Below is a small trained network, with its code and all its weights. Each question gives an input and a class and asks what happens when units are switched off, that is, made to give their printed mean instead of their output.

import numpy as np


def w(rows, s, z=0):
    codes = np.array(rows[::2]) - 128.0
    scale = np.full(codes.shape[1], s)
    scale[-1] = z or s
    return codes * scale


def f(y):
    return y / 2 * (1 + np.tanh(0.7978845608 * (y + 0.044715 * y**3)))


def log_softmax(a):
    a = a - a.max(-1, keepdims=True)
    return a - np.log(np.exp(a).sum(-1, keepdims=True))


def net(x, mask):
    res = np.array(x, float).reshape(1, 8) / 4 @ E
    y = f(res @ A[0][:, :-1].T + A[0][:, -1])
    res = res + np.where(mask, y, B[0][:, -1]) @ B[0][:, :-1]
    return log_softmax(res[-1] @ U[:, :-1].T + U[:, -1])


A, B = {}, {}
E = w([
[216,53,142,49,198,110,89,48,88],'x0',
[133,135,36,166,91,11,42,129,72],'x1',
[254,175,121,128,131,137,109,234,207],'x2',
[111,147,136,130,178,116,97,122,172],'x3',
[163,239,246,152,83,58,143,61,131],'x4',
[123,143,119,110,131,118,135,128,143],'x5',
[127,107,133,141,133,124,117,115,155],'x6',
[147,52,129,132,45,133,153,120,114],'x7',
],0.0098)
A[0] = w([
[97,95,63,106,163,226,140,130,148,113],'N0',
[38,105,136,112,146,126,133,84,82,93],'N1',
[28,106,99,125,147,119,157,87,104,109],'N2',
[109,128,192,114,169,218,217,129,154,152],'N3',
[92,74,85,81,149,144,117,170,115,76],'N4',
[125,167,132,106,137,160,147,134,71,78],'N5',
[168,169,215,124,108,121,143,94,117,104],'N6',
[157,129,178,153,91,75,174,95,134,69],'N7',
[142,123,114,141,112,14,60,134,83,133],'N8',
[118,186,160,168,89,128,121,116,109,76],'N9',
[65,135,133,125,109,131,97,49,77,91],'N10',
[136,105,183,82,136,175,164,104,151,132],'N11',
[207,118,134,110,116,94,122,210,191,91],'N12',
[110,155,229,153,99,135,116,121,150,103],'N13',
[91,124,174,129,124,74,149,90,139,3],'N14',
[189,72,133,87,192,95,128,92,90,50],'N15',
[150,169,224,126,94,50,113,80,116,33],'N16',
[156,82,148,55,180,86,143,111,102,34],'N17',
[134,120,59,153,118,19,75,151,87,130],'N18',
[148,97,130,107,163,109,126,103,139,65],'N19',
[9,145,116,218,93,119,191,210,170,31],'N20',
[88,102,114,164,134,128,125,181,150,26],'N21',
[97,73,54,106,152,162,99,176,113,73],'N22',
[217,140,114,155,147,122,121,194,132,59],'N23',
[116,142,62,195,116,70,130,125,119,113],'N24',
[177,120,135,80,159,110,114,77,97,11],'N25',
[100,149,46,110,79,107,55,98,134,138],'N26',
[89,142,149,87,118,141,81,144,138,76],'N27',
],0.012,0.0029)
B[0] = w([
[124,68,35,159,137,76,159,161,126,222],'N0',
[188,127,102,118,107,214,95,70,190,204],'N1',
[214,170,145,134,71,152,120,54,200,205],'N2',
[78,63,187,90,146,202,223,160,107,250],'N3',
[165,107,64,152,128,93,162,144,134,200],'N4',
[132,137,132,120,143,128,138,130,144,141],'N5',
[124,91,47,181,180,64,153,134,175,209],'N6',
[157,116,102,124,170,118,106,135,137,186],'N7',
[67,61,176,135,185,175,197,125,112,241],'N8',
[163,153,89,159,136,80,104,142,92,181],'N9',
[213,157,118,102,90,189,130,41,189,202],'N10',
[72,102,168,126,146,153,182,123,120,201],'N11',
[162,191,158,155,99,191,100,49,171,218],'N12',
[108,97,104,142,142,93,131,143,119,194],'N13',
[150,129,100,126,121,100,136,103,162,162],'N14',
[99,144,203,88,69,78,49,165,73,207],'N15',
[139,146,12,185,156,71,150,183,142,228],'N16',
[159,137,176,67,103,103,95,158,61,188],'N17',
[79,91,201,135,180,194,207,113,152,248],'N18',
[82,116,142,140,109,102,68,108,119,156],'N19',
[131,126,228,62,55,51,38,170,44,232],'N20',
[134,122,120,156,104,85,114,125,116,160],'N21',
[165,147,1,187,154,47,136,151,111,220],'N22',
[197,182,126,163,63,208,148,39,151,200],'N23',
[71,142,168,139,170,167,152,139,67,193],'N24',
[100,143,135,83,94,98,46,153,57,184],'N25',
[97,125,150,99,175,147,170,151,119,201],'N26',
[155,103,170,141,123,112,132,147,150,131],'N27',
],0.0078,0.015)
U = w([
[47,53,186,118,211,188,233,107,111,80],'0',
[140,106,5,164,175,33,155,120,134,252],'1',
[215,190,130,127,66,223,116,27,200,80],'2',
[106,135,204,76,85,47,44,135,37,108],'3',
],0.011,0.0016)

Each question gives the input, the list of numbers given to net, and the class t.
The units are the neurons (one row each of A and B). Each row of codes is followed by its name. A weight is (code - 128) times the scale printed after its matrix; where a second scale follows, it is the last column's (A, B and U).
mask holds one flag per neuron, in row order. A switched-off neuron (its flag False) gives its mean, the last column of its row in B, instead of its output. The means were averaged over made-up inputs and are rounded, as every weight is.
A unit's drop is (log p(t) with every unit on - log p(t) with that unit switched off) / (log p(t) with every unit on - log p(t) with every unit switched off).
The circuit of an input: a set's keep is (log p(t) with only the set's units on - log p(t) with every unit switched off) / (log p(t) with every unit on - log p(t) with every unit switched off). Starting from the 12 units with the biggest drops (on a tie, the unit counted first), units are removed one at a time, each time the one whose removal leaves the highest keep (on an exact tie, the one counted first), for as long as the keep stays at least 0.8.
units of the circuit, in order: the units of the circuit, biggest drop first
k most important neurons: the k neurons with the biggest drops, biggest first
drop of u: that unit's drop, to one decimal
input [-6,3,-8,-3,-2,-1,3,-6], class 2: units of the circuit, in order	[N2]
input [0,-6,-3,-5,8,1,-3,7], class 1: 2 most important neurons	[N16; N6]
input [1,-3,-3,0,4,0,6,3], class 1: units of the circuit, in order	[N18; N16]
input [-3,-6,7,5,-3,-2,5,-8], class 2: 3 most important neurons	[N12; N23; N8]
input [-6,0,-4,5,6,7,0,1], class 1: 3 most important neurons	[N16; N15; N6]
input [-6,-6,6,2,6,-4,-7,1], class 0: 2 most important neurons	[N3; N22]
input [7,-1,3,6,-8,2,7,0], class 1: 2 most important neurons	[N22; N0]
input [5,6,0,3,-4,-7,-8,2], class 0: 2 most important neurons	[N18; N8]
input [7,8,7,7,4,-5,-6,8], class 0: 2 most important neurons	[N8; N18]
input [2,3,6,-5,-5,-4,-2,-1], class 2: 3 most important neurons	[N23; N12; N16]
input [2,8,-8,-7,-7,-2,7,4], class 0: 3 most important neurons	[N18; N8; N26]
input [5,3,4,8,-4,7,-3,-6], class 3: 2 most important neurons	[N15; N16]
input [-6,4,-7,-2,2,-1,8,0], class 2: 2 most important neurons	[N10; N2]
input [6,-5,-1,-5,-5,-3,-6,-8], class 3: 4 most important neurons	[N15; N18; N17; N8]
input [8,-4,-3,-4,-7,-1,-7,-6], class 3: most important neuron	[N15]
input [8,-5,8,-6,8,8,-2,6], class 1: 3 most important neurons	[N6; N16; N20]
input [-4,5,-5,-1,-2,6,-6,4], class 0: 2 most important neurons	[N18; N24]
input [-7,2,-8,-8,-2,4,6,-1], class 2: drop of N3	0.0
input [-2,1,-7,2,-6,-8,-2,-5], class 2: drop of N6	0.1
input [-3,-2,-1,-5,-3,3,-2,-4], class 1: units of the circuit, in order	[N18]
input [5,-4,1,-5,-2,-5,-3,-5], class 3: drop of N17	0.2
input [6,1,5,-4,-3,-3,-7,-6], class 3: drop of N17	0.2
